Below is a small trained network, with its code and all its weights. Each question gives an input and a class and asks what happens when units are switched off, that is, made to give their printed mean instead of their output.

import numpy as np


def w(rows, s, z=0):
    codes = np.array(rows[::2]) - 128.0
    scale = np.full(codes.shape[1], s)
    scale[-1] = z or s
    return codes * scale


def f(y):
    return np.maximum(y, 0)


def log_softmax(a):
    a = a - a.max(-1, keepdims=True)
    return a - np.log(np.exp(a).sum(-1, keepdims=True))


def net(x, mask):
    res = np.array(x, float).reshape(1, 8) / 4 @ E
    y = f(res @ A[0][:, :-1].T + A[0][:, -1])
    res = res + np.where(mask, y, B[0][:, -1]) @ B[0][:, :-1]
    return log_softmax(res[-1] @ U[:, :-1].T + U[:, -1])


A, B = {}, {}
E = w([
[122,1,221],'x0',
[115,206,225],'x1',
[127,128,126],'x2',
[129,127,130],'x3',
[254,123,154],'x4',
[130,126,126],'x5',
[127,129,127],'x6',
[125,128,131],'x7',
],0.0075)
A[0] = w([
[167,196,100,99],'n0',
[122,151,167,98],'n1',
[131,70,88,131],'n2',
[131,176,103,115],'n3',
[186,115,142,76],'n4',
[99,75,131,254],'n5',
[106,164,187,93],'n6',
[126,63,141,97],'n7',
[111,92,175,78],'n8',
[113,82,193,92],'n9',
[104,174,196,167],'n10',
[224,132,149,77],'n11',
[135,165,91,38],'n12',
[132,160,163,102],'n13',
[49,144,126,133],'n14',
[125,167,72,111],'n15',
[40,118,117,106],'n16',
[25,105,93,135],'n17',
[155,195,104,59],'n18',
[130,94,90,220],'n19',
[129,166,168,93],'n20',
[232,133,120,122],'n21',
[133,72,176,111],'n22',
[117,132,61,83],'n23',
[126,156,110,73],'n24',
[119,72,155,110],'n25',
[94,155,159,97],'n26',
[119,138,246,146],'n27',
],0.014,0.0079)
B[0] = w([
[62,130,140,187],'n0',
[159,89,76,149],'n1',
[181,127,71,190],'n2',
[73,119,151,172],'n3',
[99,68,171,162],'n4',
[148,239,141,254],'n5',
[173,84,49,163],'n6',
[40,149,75,186],'n7',
[55,127,119,167],'n8',
[54,123,59,192],'n9',
[206,152,65,202],'n10',
[110,44,179,191],'n11',
[31,90,107,147],'n12',
[153,92,38,152],'n13',
[159,78,204,180],'n14',
[66,134,155,180],'n15',
[186,22,206,177],'n16',
[188,61,198,203],'n17',
[54,118,123,170],'n18',
[242,222,84,220],'n19',
[177,21,1,154],'n20',
[126,73,221,212],'n21',
[42,158,111,203],'n22',
[116,119,114,161],'n23',
[75,107,112,141],'n24',
[60,155,106,188],'n25',
[166,99,107,148],'n26',
[153,176,115,224],'n27',
],0.0064,0.0093)
U = w([
[154,14,194,70],'0',
[14,136,59,58],'1',
[174,175,114,255],'2',
[174,176,119,230],'3',
[214,112,6,14],'4',
],0.012,0.0067)

Each question gives the input, the list of numbers given to net, and the class t.
The units are the neurons (one row each of A and B). Each row of codes is followed by its name. A weight is (code - 128) times the scale printed after its matrix; where a second scale follows, it is the last column's (A, B and U).
mask holds one flag per neuron, in row order. A switched-off neuron (its flag False) gives its mean, the last column of its row in B, instead of its output. The means were averaged over made-up inputs and are rounded, as every weight is.
A unit's drop is (log p(t) with every unit on - log p(t) with that unit switched off) / (log p(t) with every unit on - log p(t) with every unit switched off).
The circuit of an input: a set's keep is (log p(t) with only the set's units on - log p(t) with every unit switched off) / (log p(t) with every unit on - log p(t) with every unit switched off). Starting from the 12 units with the biggest drops (on a tie, the unit counted first), units are removed one at a time, each time the one whose removal leaves the highest keep (on an exact tie, the one counted first), for as long as the keep stays at least 0.8.
circuit, biggest first: the units of the circuit, biggest drop first
k most important neurons: the k neurons with the biggest drops, biggest first
drop when u is switched off: that unit's drop, to one decimal
input [-5,-5,-3,5,8,-6,5,-1], class 0: circuit, biggest first	(n21, n11)
input [4,-6,4,-2,-6,-5,3,7], class 2: circuit, biggest first	(n5, n19)
input [3,-8,1,1,-4,5,5,-7], class 4: 2 most important neurons	(n2, n19)
input [8,-5,4,-2,-5,0,-1,-2], class 1: circuit, biggest first	(n7)
input [-7,8,7,-3,-8,-7,-5,-1], class 0: circuit, biggest first	(n14, n16, n17)
input [-3,-5,-6,-7,-7,-7,-4,-1], class 0: circuit, biggest first	(n17, n16)
input [0,7,-4,-3,7,4,-2,-3], class 0: circuit, biggest first	(n11, n21)
input [-4,2,4,5,2,-4,-4,1], class 1: 4 most important neurons	(n19, n5, n17, n0)
input [1,-8,1,1,-5,3,6,1], class 4: 3 most important neurons	(n19, n2, n21)
input [5,8,4,-4,-6,2,8,-4], class 4: 2 most important neurons	(n10, n6)
input [2,2,-1,2,-5,2,-7,1], class 0: 3 most important neurons	(n16, n17, n14)
input [5,-6,5,-7,-6,-7,3,-5], class 3: 4 most important neurons	(n5, n19, n21, n11)
input [8,-6,-5,-5,6,0,0,-3], class 1: 2 most important neurons	(n7, n22)
input [1,-5,8,-1,-7,-1,-5,-8], class 2: circuit, biggest first	(n19)
input [-8,-3,3,-5,-8,-8,-5,-2], class 0: 3 most important neurons	(n17, n16, n14)
input [-4,6,3,7,0,-3,0,-4], class 4: 2 most important neurons	(n20, n10)
input [-7,-7,-6,-3,8,2,2,4], class 0: 3 most important neurons	(n21, n11, n5)
input [5,-8,1,-2,-7,8,8,-6], class 3: 2 most important neurons	(n5, n19)
input [-7,8,1,8,4,1,3,6], class 4: 2 most important neurons	(n20, n10)
input [-1,-6,5,-8,7,3,0,-4], class 0: circuit, biggest first	(n21)
input [-6,-4,-5,0,1,-6,3,-3], class 1: drop when n7 is switched off	-0.1
input [-1,6,2,-3,3,-5,0,2], class 4: drop when n5 is switched off	0.1
input [3,-1,8,1,-8,-1,-2,-4], class 0: drop when n16 is switched off	0.2
input [4,8,7,-6,-2,3,1,6], class 4: drop when n12 is switched off	0.0
